Below is a small trained network, with its code and all its weights. Each question gives an input and a class and asks what happens when units are switched off, that is, made to give their printed mean instead of their output.

import numpy as np


def w(rows, s, z=0):
    codes = np.array(rows[::2]) - 128.0
    scale = np.full(codes.shape[1], s)
    scale[-1] = z or s
    return codes * scale


def norm(h):
    return h / np.sqrt((h * h).mean(-1, keepdims=True) + 1e-5)


def f(y):
    return y / 2 * (1 + np.tanh(0.7978845608 * (y + 0.044715 * y**3)))


def log_softmax(a):
    a = a - a.max(-1, keepdims=True)
    return a - np.log(np.exp(a).sum(-1, keepdims=True))


def net(x, mask):
    res = np.array(x, float).reshape(1, 8) / 4 @ E
    u = 0
    for l in range(2):
        y = f(norm(res) @ A[l][:, :-1].T + A[l][:, -1])
        res = res + np.where(mask[u : u + 9], y, B[l][:, -1]) @ B[l][:, :-1]
        u += 9
    return log_softmax(norm(res)[-1] @ U[:, :-1].T + U[:, -1])


A, B = {}, {}
E = w([
[141,189,151,3,85,215,31,192,136,140,71,46],'x0',
[160,143,113,161,148,118,153,132,224,98,155,68],'x1',
[198,116,31,78,196,174,170,181,138,184,50,179],'x2',
[143,163,113,39,139,155,102,85,86,176,106,151],'x3',
[175,128,121,47,148,188,118,13,121,114,162,139],'x4',
[67,121,109,72,158,67,119,106,83,148,102,102],'x5',
[66,166,178,140,124,153,108,171,87,164,44,92],'x6',
[56,139,82,129,73,123,119,227,147,128,85,101],'x7',
],0.0054)
A[0] = w([
[116,182,171,100,95,122,18,174,166,130,106,30,91],'0.n0',
[87,141,158,93,126,149,71,238,156,150,77,95,47],'0.n1',
[124,105,216,132,92,133,91,51,65,89,198,94,16],'0.n2',
[25,149,126,76,153,22,71,83,1,183,99,107,45],'0.n3',
[72,79,207,214,58,190,118,213,68,130,134,100,131],'0.n4',
[191,98,165,177,57,144,148,128,164,120,195,157,2],'0.n5',
[134,88,15,168,129,113,219,193,141,159,34,168,98],'0.n6',
[159,155,134,198,153,140,216,192,187,113,153,105,95],'0.n7',
[132,102,128,202,141,66,126,76,154,92,233,165,182],'0.n8',
],0.0045,0.0038)
B[0] = w([
[17,88,170,132,129,124,103,102,117,4,124,21,221],'0.n0',
[87,248,172,140,160,141,93,164,92,144,78,86,193],'0.n1',
[17,81,144,183,86,27,165,141,203,143,162,193,170],'0.n2',
[57,152,220,170,220,112,239,190,162,172,60,223,197],'0.n3',
[203,171,82,42,185,94,130,183,130,150,52,154,210],'0.n4',
[120,43,167,224,104,116,124,191,99,132,112,166,139],'0.n5',
[64,83,236,143,242,92,253,60,224,104,189,118,215],'0.n6',
[77,123,110,176,222,104,183,81,71,175,43,132,177],'0.n7',
[91,79,122,81,116,118,159,168,108,38,123,34,254],'0.n8',
],0.0054,0.0041)
A[1] = w([
[94,140,210,183,127,78,154,131,121,169,108,154,115],'1.n0',
[89,120,114,151,161,103,155,97,36,167,113,158,150],'1.n1',
[145,143,151,102,102,156,82,106,63,140,161,75,45],'1.n2',
[135,127,146,254,154,143,167,147,157,123,102,120,46],'1.n3',
[148,135,100,161,143,104,152,188,127,160,109,182,2],'1.n4',
[102,181,153,109,123,131,88,208,165,124,107,88,97],'1.n5',
[138,159,160,94,134,189,104,123,118,161,119,124,97],'1.n6',
[199,112,94,154,139,116,145,160,160,114,162,92,117],'1.n7',
[106,135,65,135,143,119,143,170,171,205,91,123,28],'1.n8',
],0.0093,0.0033)
B[1] = w([
[173,114,69,49,194,164,187,162,161,114,139,180,238],'1.n0',
[59,163,141,107,130,130,152,167,194,51,71,122,214],'1.n1',
[95,133,107,166,157,96,185,122,108,164,91,160,153],'1.n2',
[111,182,65,1,164,155,194,175,152,150,95,232,212],'1.n3',
[84,66,161,88,123,64,178,86,172,79,175,193,146],'1.n4',
[106,126,104,157,111,160,123,160,100,79,82,88,255],'1.n5',
[97,154,105,174,116,121,95,169,97,173,105,114,183],'1.n6',
[93,135,154,119,149,103,162,184,112,142,80,206,176],'1.n7',
[54,85,202,124,156,63,174,53,152,51,171,157,164],'1.n8',
],0.0088,0.0064)
U = w([
[87,77,192,186,60,77,97,54,168,62,215,45,88],'0',
[98,116,151,71,215,94,235,142,195,79,126,197,228],'1',
[154,70,178,233,54,82,106,196,110,142,178,180,7],'2',
[100,166,168,154,85,132,62,88,76,217,139,172,2],'3',
[81,203,127,118,122,173,72,206,97,111,29,46,198],'4',
[247,170,67,98,172,192,90,134,128,223,119,152,63],'5',
],0.011,0.0055)

Each question gives the input, the list of numbers given to net, and the class t.
The units are the neurons (one row each of A and B). Each row of codes is followed by its name. A weight is (code - 128) times the scale printed after its matrix; where a second scale follows, it is the last column's (A, B and U).
mask holds one flag per neuron, layer by layer. A switched-off neuron (its flag False) gives its mean, the last column of its row in B, instead of its output. The means were averaged over made-up inputs and are rounded, as every weight is.
A unit's drop is (log p(t) with every unit on - log p(t) with that unit switched off) / (log p(t) with every unit on - log p(t) with every unit switched off).
The circuit of an input: a set's keep is (log p(t) with only the set's units on - log p(t) with every unit switched off) / (log p(t) with every unit on - log p(t) with every unit switched off). Starting from the 12 units with the biggest drops (on a tie, the unit counted first), units are removed one at a time, each time the one whose removal leaves the highest keep (on an exact tie, the one counted first), for as long as the keep stays at least 0.8.
circuit, biggest first: the units of the circuit, biggest drop first
unit that matters most: the unit with the biggest drop
top k neurons: the k neurons with the biggest drops, biggest first
k most important neurons of layer l: the k neurons of layer l with the biggest drops, biggest first
drop when u is switched off: that unit's drop, to one decimal
input [8,1,5,-4,6,1,0,-5], class 4: unit that matters most => 1.n6
input [2,3,-7,1,-1,-6,-7,3], class 0: circuit, biggest first => 1.n0, 0.n3
input [1,6,-4,5,8,-7,-2,-2], class 0: circuit, biggest first => 1.n3, 1.n0
input [0,-8,0,5,2,7,6,6], class 1: top 2 neurons => 0.n3, 1.n0
input [1,-5,-8,2,7,3,-7,-1], class 0: circuit, biggest first => 1.n3, 1.n0
input [2,-8,2,-2,-8,8,3,7], class 1: top 2 neurons => 0.n3, 1.n8
input [2,4,0,1,1,7,0,0], class 4: 4 most important neurons of layer 0 => 0.n6, 0.n0, 0.n2, 0.n7
input [8,-8,-6,-8,-5,2,-6,-8], class 0: top 3 neurons => 1.n3, 0.n0, 0.n2
input [-1,0,-5,8,-2,-5,-3,3], class 0: top 2 neurons => 0.n3, 1.n3
input [-4,3,7,7,7,5,-4,-2], class 5: 2 most important neurons of layer 1 => 1.n8, 1.n4
input [2,-1,-2,-2,-1,-4,-8,-4], class 2: 2 most important neurons of layer 1 => 1.n0, 1.n1
input [6,-1,-4,-2,6,-1,-8,-5], class 0: drop when 1.n0 is switched off => 0.2
input [1,1,2,1,4,-1,2,-1], class 5: drop when 1.n5 is switched off => 0.2
input [8,4,3,0,-2,-8,-2,-6], class 4: drop when 1.n2 is switched off => 0.0
input [0,-1,8,-3,5,1,6,-8], class 5: top neuron => 1.n5
